Here is a tiny trained network, its code and every weight. The questions are about switching its units off for an input and a class, where a switched-off unit gives its printed mean instead of its output.

import numpy as np


def w(rows, s, z=0):
    codes = np.array(rows[::2]) - 128.0
    scale = np.full(codes.shape[1], s)
    scale[-1] = z or s
    return codes * scale


def norm(h):
    return h / np.sqrt((h * h).mean(-1, keepdims=True) + 1e-5)


def f(y):
    return y / 2 * (1 + np.tanh(0.7978845608 * (y + 0.044715 * y**3)))


def log_softmax(a):
    a = a - a.max(-1, keepdims=True)
    return a - np.log(np.exp(a).sum(-1, keepdims=True))


def net(x, mask):
    res = np.array(x, float).reshape(1, 8) / 4 @ E
    u = 0
    for l in range(3):
        y = f(norm(res) @ A[l][:, :-1].T + A[l][:, -1])
        res = res + np.where(mask[u : u + 10], y, B[l][:, -1]) @ B[l][:, :-1]
        u += 10
    return log_softmax(norm(res)[-1] @ U[:, :-1].T + U[:, -1])


A, B = {}, {}
E = w([
[129,127,128,128],'x0',
[145,59,85,116],'x1',
[254,104,147,203],'x2',
[129,127,127,130],'x3',
[127,128,127,129],'x4',
[120,91,181,135],'x5',
[127,128,130,128],'x6',
[129,128,129,128],'x7',
],0.0051)
A[0] = w([
[69,103,243,79,168],'L0N1',
[34,221,152,92,86],'L0N2',
[94,167,115,137,7],'L0N3',
[202,214,163,253,48],'L0N4',
[99,50,113,141,23],'L0N5',
[112,109,179,105,116],'L0N6',
[71,182,169,106,70],'L0N7',
[170,97,125,185,189],'L0N8',
[154,125,177,87,170],'L0N9',
[127,130,127,131,128],'L0N10',
],0.0051,0.0011)
B[0] = w([
[147,110,170,240,188],'L0N1',
[192,136,116,204,239],'L0N2',
[156,127,128,130,122],'L0N3',
[101,159,122,3,251],'L0N4',
[133,107,119,106,123],'L0N5',
[138,111,138,171,131],'L0N6',
[137,132,121,188,168],'L0N7',
[178,157,105,135,184],'L0N8',
[123,138,115,159,140],'L0N9',
[129,129,128,126,128],'L0N10',
],0.0058,0.0026)
A[1] = w([
[84,62,164,28,111],'L1N1',
[110,115,100,123,41],'L1N2',
[193,188,150,191,174],'L1N3',
[111,192,175,70,183],'L1N4',
[115,65,240,118,252],'L1N5',
[133,128,120,142,101],'L1N6',
[2,190,203,55,66],'L1N7',
[137,150,147,116,100],'L1N8',
[139,45,157,151,131],'L1N9',
[211,137,82,68,81],'L1N10',
],0.0052,0.0014)
B[1] = w([
[78,138,110,200,127],'L1N1',
[136,111,136,120,102],'L1N2',
[62,174,108,101,250],'L1N3',
[175,139,119,97,189],'L1N4',
[75,99,173,148,193],'L1N5',
[125,129,129,127,123],'L1N6',
[254,115,133,165,174],'L1N7',
[137,132,129,108,129],'L1N8',
[74,141,108,107,153],'L1N9',
[148,157,130,180,232],'L1N10',
],0.0056,0.0019)
A[2] = w([
[161,2,156,140,102],'L2N1',
[99,143,60,10,25],'L2N2',
[94,122,255,159,51],'L2N3',
[190,198,230,103,3],'L2N4',
[192,41,162,126,214],'L2N5',
[113,123,102,25,63],'L2N6',
[121,80,23,125,30],'L2N7',
[25,103,69,30,72],'L2N8',
[134,179,103,110,15],'L2N9',
[160,226,84,160,33],'L2N10',
],0.0065,0.0011)
B[2] = w([
[39,205,82,45,175],'L2N1',
[167,128,196,170,176],'L2N2',
[228,123,133,105,202],'L2N3',
[113,39,182,126,233],'L2N4',
[28,113,88,67,179],'L2N5',
[181,154,161,199,133],'L2N6',
[235,63,144,125,189],'L2N7',
[160,72,156,254,159],'L2N8',
[97,143,111,160,156],'L2N9',
[45,122,81,109,254],'L2N10',
],0.0053,0.0026)
U = w([
[57,210,55,175,218],'0',
[93,159,224,233,9],'1',
[196,217,138,58,180],'2',
[157,84,231,59,148],'3',
[194,54,96,232,120],'4',
[27,38,130,158,168],'5',
[204,102,14,81,66],'6',
[59,86,69,8,44],'7',
],0.014,0.0015)

Each question gives the input, the list of numbers given to net, and the class t.
The units are the neurons (one row each of A and B). Each row of codes is followed by its name. A weight is (code - 128) times the scale printed after its matrix; where a second scale follows, it is the last column's (A, B and U).
mask holds one flag per neuron, layer by layer. A switched-off neuron (its flag False) gives its mean, the last column of its row in B, instead of its output. The means were averaged over made-up inputs and are rounded, as every weight is.
A unit's drop is (log p(t) with every unit on - log p(t) with that unit switched off) / (log p(t) with every unit on - log p(t) with every unit switched off).
unit that matters most: the unit with the biggest drop
k most important neurons: the k neurons with the biggest drops, biggest first
top k neurons in layer l: the k neurons of layer l with the biggest drops, biggest first
input [3,-3,5,-6,4,-6,0,-2], class 2: unit that matters most	L0N4
input [-4,5,5,5,4,0,3,8], class 6: 2 most important neurons	[L0N8 L0N1]
input [1,6,-8,-6,1,3,5,3], class 5: 2 most important neurons	[L0N4 L0N1]
input [4,3,0,-4,-1,-5,6,2], class 4: 2 most important neurons	[L0N2 L1N7]
input [-6,-8,1,0,6,5,-4,5], class 3: top 2 neurons in layer 1	[L1N10 L1N1]
input [3,8,-5,-7,-2,2,-1,-4], class 5: 2 most important neurons	[L0N4 L2N1]
input [1,-1,5,0,4,8,-7,-6], class 3: 2 most important neurons	[L2N3 L2N10]
input [-3,0,7,1,5,0,3,-6], class 2: top 2 neurons in layer 0	[L0N4 L0N8]
input [3,2,-6,3,-2,2,-3,-6], class 5: 2 most important neurons	[L0N4 L0N1]
input [-4,0,-5,-8,5,7,3,6], class 1: top 3 neurons in layer 2	[L2N10 L2N3 L2N4]
input [5,-8,-4,-6,4,1,4,2], class 1: top 2 neurons in layer 0	[L0N1 L0N8]
input [-5,-2,5,-2,8,0,-5,-8], class 2: 3 most important neurons	[L0N4 L0N8 L0N1]
input [-4,0,-6,8,3,7,-8,-3], class 1: 2 most important neurons	[L0N1 L2N10]
input [-6,4,5,5,3,1,-3,6], class 7: unit that matters most	L2N5
input [3,-3,-8,0,4,6,-6,8], class 1: top 2 neurons in layer 0	[L0N1 L0N4]
input [3,0,-3,6,-5,8,-8,6], class 1: top 3 neurons in layer 2	[L2N10 L2N3 L2N4]
input [-7,-6,1,-3,7,-1,-4,-2], class 2: top 3 neurons in layer 1	[L1N4 L1N7 L1N5]
input [-6,8,5,2,-4,4,2,-1], class 7: 2 most important neurons	[L2N1 L2N5]
input [-5,-6,-8,3,-3,1,-6,6], class 1: top 2 neurons in layer 2	[L2N1 L2N5]
input [-3,-4,4,1,6,5,8,-2], class 3: most important neuron	[L2N4]
input [2,0,-3,-4,-7,1,-5,-1], class 1: top 2 neurons in layer 0	[L0N8 L0N1]
input [6,0,5,5,-1,-7,-3,-5], class 2: 2 most important neurons	[L0N4 L0N2]
input [-5,-8,5,-6,0,0,2,-1], class 2: 2 most important neurons	[L0N4 L1N4]
input [6,1,-2,-2,3,0,5,6], class 4: top 3 neurons in layer 1	[L1N10 L1N7 L1N1]
input [1,0,5,-6,1,-6,0,-5], class 2: 2 most important neurons	[L0N4 L0N2]
input [-3,5,-6,-2,6,1,6,1], class 5: top 3 neurons in layer 1	[L1N3 L1N1 L1N4]
input [-7,1,7,7,-2,-1,2,-3], class 6: unit that matters most	L0N8
